Below is a small trained network, with its code and all its weights. Each question gives an input and a target symbol and asks what happens when units are switched off, that is, made to give their printed mean instead of their output.

import numpy as np


def w(rows, s, z=0):
    codes = np.array(rows[::2]) - 128.0
    scale = np.full(codes.shape[1], s)
    scale[-1] = z or s
    return codes * scale


def norm(h):
    return h / np.sqrt((h * h).mean(-1, keepdims=True) + 1e-5)


def f(y):
    return y / 2 * (1 + np.tanh(0.7978845608 * (y + 0.044715 * y**3)))


def softmax(a):
    e = np.exp(a - a.max(-1, keepdims=True))
    return e / e.sum(-1, keepdims=True)


def log_softmax(a):
    a = a - a.max(-1, keepdims=True)
    return a - np.log(np.exp(a).sum(-1, keepdims=True))


def net(x, mask):
    ids = ['αβγδεηθπφω'.index(c) for c in x.split()]
    T = len(ids)
    res = E[ids] + P[:T]
    r = norm(res)
    for j in range(3):
        rows = slice(4 * j, 4 * j + 4)
        q, k, v = (r @ M[0][rows].T for M in (Q, K, V))
        z = softmax(np.where(np.tri(T) > 0, q @ k.T / 4**0.5, -1e9)) @ v
        o = O[0][rows]
        res = res + np.where(mask[j], z, o[:, -1]) @ o[:, :-1]
    y = f(norm(res) @ A[0][:, :-1].T + A[0][:, -1])
    res = res + np.where(mask[3:27], y, B[0][:, -1]) @ B[0][:, :-1]
    return log_softmax(norm(res)[-1] @ U[:, :-1].T + U[:, -1])


Q, K, V, O, A, B = {}, {}, {}, {}, {}, {}
E = w([
[86,166,53],'α',
[163,134,140],'β',
[82,169,59],'γ',
[132,125,195],'δ',
[79,107,93],'ε',
[58,196,165],'η',
[89,105,91],'θ',
[115,106,11],'π',
[106,90,101],'φ',
[101,84,125],'ω',
],0.012)
P = w([
[116,179,2],'0',
[236,169,160],'1',
[179,160,140],'2',
[126,136,128],'3',
[90,113,107],'4',
[53,102,104],'5',
],0.0031)
Q[0] = w([
[125,136,88],'H0',
[136,86,198],'H0',
[125,166,120],'H0',
[130,96,157],'H0',
[209,164,116],'H1',
[95,216,117],'H1',
[71,138,128],'H1',
[131,24,163],'H1',
[142,56,250],'H2',
[233,166,117],'H2',
[151,149,95],'H2',
[76,76,140],'H2',
],0.019)
K[0] = w([
[109,106,131],'H0',
[167,157,127],'H0',
[110,140,138],'H0',
[147,133,120],'H0',
[185,180,159],'H1',
[64,146,185],'H1',
[67,105,124],'H1',
[200,78,62],'H1',
[197,254,179],'H2',
[215,58,144],'H2',
[135,84,115],'H2',
[95,192,107],'H2',
],0.019)
V[0] = w([
[126,135,128],'H0',
[47,91,129],'H0',
[255,197,126],'H0',
[112,112,113],'H0',
[125,135,130],'H1',
[150,23,141],'H1',
[115,213,102],'H1',
[85,224,165],'H1',
[144,81,69],'H2',
[138,30,225],'H2',
[115,245,17],'H2',
[96,248,187],'H2',
],0.005)
O[0] = w([
[127,123,129,129],'H0',
[159,189,194,108],'H0',
[60,14,22,162],'H0',
[131,159,129,140],'H0',
[129,134,118,128],'H1',
[139,59,186,91],'H1',
[98,214,87,172],'H1',
[178,116,11,116],'H1',
[124,83,62,177],'H2',
[228,191,78,20],'H2',
[8,67,205,252],'H2',
[90,174,255,90],'H2',
],0.0047,0.0029)
A[0] = w([
[78,10,237,3],'N0',
[112,125,158,154],'N1',
[125,128,130,95],'N2',
[140,80,128,125],'N3',
[126,130,129,76],'N4',
[139,57,182,110],'N5',
[172,192,213,76],'N6',
[132,125,123,104],'N7',
[129,130,127,106],'N8',
[118,118,149,135],'N9',
[104,149,166,75],'N10',
[115,124,155,160],'N11',
[127,125,135,79],'N12',
[112,148,144,84],'N13',
[121,115,139,129],'N14',
[127,126,133,62],'N15',
[231,158,122,163],'N16',
[109,127,163,166],'N17',
[125,106,145,135],'N18',
[254,173,224,96],'N19',
[123,106,140,121],'N20',
[191,176,82,65],'N21',
[126,205,153,97],'N22',
[121,122,138,87],'N23',
],0.017,0.0025)
B[0] = w([
[117,3,131,254],'N0',
[115,121,149,141],'N1',
[126,130,126,123],'N2',
[164,105,147,171],'N3',
[124,134,124,119],'N4',
[101,108,171,171],'N5',
[110,86,203,139],'N6',
[133,132,127,127],'N7',
[128,131,127,123],'N8',
[115,115,140,134],'N9',
[126,141,164,139],'N10',
[116,121,146,138],'N11',
[116,128,120,118],'N12',
[129,124,149,127],'N13',
[122,117,130,134],'N14',
[117,133,117,116],'N15',
[75,73,169,196],'N16',
[116,123,154,147],'N17',
[121,111,134,137],'N18',
[127,31,32,169],'N19',
[125,112,130,138],'N20',
[138,165,168,184],'N21',
[156,91,163,143],'N22',
[116,123,126,123],'N23',
],0.047,0.0066)
U = w([
[88,146,113,3],'α',
[100,150,123,8],'β',
[35,187,129,129],'γ',
[95,38,99,251],'δ',
[232,128,142,115],'ε',
[102,149,127,26],'η',
[184,143,107,103],'θ',
[149,141,22,139],'π',
[158,188,139,152],'φ',
[119,126,251,153],'ω',
],0.013,0.0035)

Each question gives the input, a string of symbols that net reads in full, and the target symbol t.
The units are the heads (4 rows each of Q, K, V and O) and the neurons (one row each of A and B). Each row of codes is followed by its name. A weight is (code - 128) times the scale printed after its matrix; where a second scale follows, it is the last column's (O, A, B and U).
mask holds one flag per unit, heads first, then neurons. A switched-off unit (its flag False) gives its mean, the last column of its rows in O or B, instead of its output. The means were averaged over made-up inputs and are rounded, as every weight is.
A unit's drop is (log p(t) with every unit on - log p(t) with that unit switched off) / (log p(t) with every unit on - log p(t) with every unit switched off).
The circuit of an input: a set's keep is (log p(t) with only the set's units on - log p(t) with every unit switched off) / (log p(t) with every unit on - log p(t) with every unit switched off). Starting from the 12 units with the biggest drops (on a tie, the unit counted first), units are removed one at a time, each time the one whose removal leaves the highest keep (on an exact tie, the one counted first), for as long as the keep stays at least 0.8.
circuit, biggest first: the units of the circuit, biggest drop first
most important unit: the unit with the biggest drop
k most important neurons: the k neurons with the biggest drops, biggest first
heads that matter: for each layer, one digit per head in row order, 1 if its drop is at least 0.15 and else 0, layers parted by /
drop of u: that unit's drop, to one decimal
input β π η γ, target π: circuit, biggest first : [N0 N16 H1 N5]
input θ θ β ε α, target ε: circuit, biggest first : [H0 N16 N0 N5]
input θ β γ ω ω α, target ω: most important unit : H0
input ω δ π, target ω: heads that matter : 111
input β π γ γ α, target γ: circuit, biggest first : [N0 N19 N3]
input γ η β β, target ω: circuit, biggest first : [H0 H2 N0 N19]
input γ β γ η, target ω: circuit, biggest first : [N0 N19]
input π β ε γ, target ε: heads that matter : 101
input β β φ β γ, target φ: 2 most important neurons : [N0 N21]
input β γ α α, target γ: heads that matter : 011
input β β γ, target γ: 3 most important neurons : [N0 N19 N16]
input β ω π, target ω: heads that matter : 001
input γ π γ π δ α, target π: 4 most important neurons : [N0 N16 N5 N21]
input φ γ γ η β π, target π: heads that matter : 000
input α β ε α φ α, target φ: heads that matter : 101
input γ ω α, target ω: most important unit : H2
input γ θ β π α, target π: heads that matter : 001
input γ β φ ω β γ, target ω: 2 most important neurons : [N16 N22]
input δ γ β φ π, target φ: heads that matter : 101
input β φ β γ φ β, target ε: 4 most important neurons : [N0 N19 N5 N3]
input π θ γ ω γ, target ω: drop of H0 : 1.5
input γ β α γ, target γ: drop of N21 : 0.1
input π β γ, target π: drop of N16 : 0.4
input π δ φ γ θ η, target ω: most important neuron : [N0]
